Each row is followed by its class. Each block has new classes.
[-56   0  -5   1  -6   3   5 -10 -13   8  12   1   0   8   5   0   1   4
 -11  13  -8   1  -6   2  -9  29  -2   5  21   6  13  -6   0 -10   1  -2
   3   1   7   4  -9 -11  -5  25  10  -2   2  16   3  10  11   2   4 -10
   7  -7  10   0   1 -17  -6  -7  -1  33  -7 -19] : H
[-73 -17  -5  -3  -5  12   9  10 -21   8  -3  -5 -72   1   5  -1  10   4
  -7  12 -15  -6 -17   8 -12  19  -8  13  22  -1  14   6 -11  -2  24   6
  25  -7  12  10 -13 -11 -14  17  14 -11  -4  26  10   5   1  -5   6   8
   4 -16   2 -79   7 -32  -8  -7  -1  25   5 -22] : M
[-52 -40  -5   3  -1  14   2  -8 -19   6   2 -10  -4   5   5  -2  -1  -2
  -9   3   1  -9  -8   5 -23  10 -13   7  28   1  17   1   1  -3  11   8
  12   1   4  11 -14  -4 -10   2  -5  -8   1  14  -2  17  12  -1   5  -2
   6 -13  10   0   1  -1 -16  -5   4  16  -9 -32] : M
[-79 -13  -2  -2   0   2  11 -11  -1   9   3  -1 -12 -13 -16   5   5   6
  -9  10 -10 -11  -5   4 -12  32 -14   1  33   8   7   1  -2   2  19   7
  34  -8   8  -2   0  56 -20  26  11  -4   0  18   5   6  -1   4  11  -5
   4  -8   4  -2   6 -10  -5 -11 -33  29  -2 -32] : M
[-38  -3   0  -4 -12  -1   3 -10  -7  -2  11   1   3   3  -5   8  -5 -11
  -7   5   1  -3 -11  20  -5  12 -21   9   3  -1  -9   6  -6  -1   8   6
  -3  -6 -13  -1   6   7 -12   3   3  -8   3   5  13   4  -3 -11  -4   6
  -3  -9   4  -1   8  -5  -1  -5  -7   2   2   1] : H
[-57  -4  -3  -3 -10  20  -1  -9 -26   4  -2   5   3  -5 -17   1 -13   3
 -13  11  -8   0   1 -11  -3  -2 -13  -8  27   4  15   0  11  -1  38   9
   7 -11  21   7  -7  -6  -6  17   9  -5   2  11  -1  14  -2  11  12   1
   5   6   9   8  -2 -21  -9 -10  -3  36 -12 -25] : M
[-69 -14   6  -1   0  16   8  -2 -30   4   6  -1   1   3   8   2 -14  13
  -3  11  -3   9 -10  10 -19  21  -7   4  28   1  24  -6   0   0  23  12
  12  12   6   4 -11  -6 -15  23   4  -3  -2  15   4   6  -3   4  15  10
   6 -17  14   9   1   7 -12  17  -4  29 -19 -22] : M
[-26  -5  -5   2  -9   7   2 -10  -4   4  -4   5   7  -7   1  -5   3   1
  -9  13 -13  -8  -5   3  -7  14 -20  11  11   1   3   8   3  12   3   1
  -5 -19   4  13 -17  -3   1  18  12 -19   2  26   5   8   0   5  10   7
   3  -2  36   4  12 -13  -1  -7   2  11   3  -2] : H
[-46  -5  -3   6   4   8   3  -3  -6   8  -4   5   3   7  -1   1   2   1
 -10  12   3   3  -7 -15  13  11 -18   8  22   0   8  -6  -6  -3   6   1
   9  -9   6   6   2   3 -16  14  12 -15  43  18   0   7  -1  -3   8   3
  -1   3   3  -2   6 -24   8  -9  -4  14   0 -14] : H
[-77  -8  -1   0 -11  14   8  -6 -38   7   4  -9  -2   9  -6   5   0  -2
 -20  18  -8  -2 -17  -5 -10  21 -13   7  38   1  29 -11   1  -4  17   9
  22  -1   3   7 -15 -10 -13  23   9  -3  -7  12   6  12   5   7  19   1
   8 -13  10   1  -1 -32 -12 -20   8  34 -13 -25] : M
[-65  -8  -7  -5 -18  15  30  -9 -29   6   6   3 -11   5   3   3  -6   7
 -11  26 -40  -6  -9   5 -16  10 -16  14  36   6  33   6  -2   3  16  13
   8  -2  13  18 -10  -8 -13  22  11   1  -2  14  11   9   3   3   8   5
   7  -9   4   2  11 -21  -3  -9  -2  25  -4 -25] : H
[-65  -8  10   6  -1   9 -18  -3 -27   5  10  -4   5   2  26  -4   7  -1
  -8  17  -7  -8  -9   4 -12  13 -13   3  28  12   6  -8  10  -3   6  15
  -2   2   8   3 -15  -7 -10  19   8 -16   7  29   4   7   3   0  -2   2
   6 -18  -1   4   0 -22  -8  -7   0  30  -8 -13] : M
[-72  -9  -5 -11 -14  16   6  -6 -30   8  -2   3   1   2   1  -3 -27  10
 -15  13   8   0 -12   9  -9  15 -17  26  23   5  16 -29   8 -11  28   7
   9 -12  13  12  -2  -1 -11  16   9 -10   1  17  12   7   3   6   0  -1
   7 -25   4  10   6 -13   5  -9  -8  27 -13 -24] : M
[-34   0  -4  -3  -9   3   8 -13  -1   6   2   4   5  -7   1  22 -21  -6
  -9  10 -19   1  -9  12  -3  15 -23  15   8   2   9   1  -7  -5   9 -11
   4 -12  -8   6 -12   3  -6   5  13 -13   0  14   8   7   0   1  19  25
   5 -25  -2   6  11 -20  -2  -4  -3   6 -10  -7] : H
[-63 -13   2   3  -6  13  13 -18 -19  28   0  -3   0   2   4  10   1   2
  -9  12  -9  -5  -9  15 -22  22  -1   2  25  10  34  -7  10   0  25  29
  31  -6  12   9   5 -15  -2  21  13 -15  -4  21   5  16  -4   3  11  -8
   1  -2  18   5   4 -22 -14  -9   5  19   3 -24] : M
[-74 -16  -8   4 -12   2  14 -16 -27   5   5  10   0   3   6   3  -7 -26
 -15  18  -4  -4  -9  -8  -8  18 -10   0  34   4  22   0  -4  -2  14   2
  12   6  12  26 -16 -10 -15  19  -8 -14  -4  17   2  14   5  -4  15  -2
   6 -10  15   7   3 -27   2 -11  -3  36 -15 -17] : M
[-20  -6 -17  -1  -8   1  11  -8   2  -1   6   0  10  -4   2 -16  -1  -7
  -5  14 -10  -7   4  19 -12   5 -21   8  -4   0   5  -1  -7  -7   6  -3
  -4 -13 -11   2 -11 -13  -1  -6  12 -15   6  10   9  -1   3 -12   7  13
  -5  -6   1   5   7 -14   0   4   2 -10  -1 -10] : H
[-79  -9   7  -2  -7  15  13  -9 -13  17   4   7  10   2   8   7  -1   5
  -9   3 -12  -4 -11   7 -13  23  -9   2  27   3  16  -6   0   6  18   7
  28 -14  22  11 -19 -18 -16  17  13 -11   6  17   6  -2   0  -3   6  -4
   1 -47   8   4   6 -36 -10 -12  14  31  -6 -36] : M
[-69  -9  -5   8 -10   4  11  -7 -11  24   4   1   3   4  10   8  -9   0
  -8  -2 -18  -3  -6  16 -18  22 -27   7  13   5  11  35   3  -4  22   7
  33  -8   1  10  16 -10 -15  12   0  -5  12  15  12   0   2   0  -2  11
  -9 -10   5  -1  15 -11 -18  -6   8  13  11 -35] : M
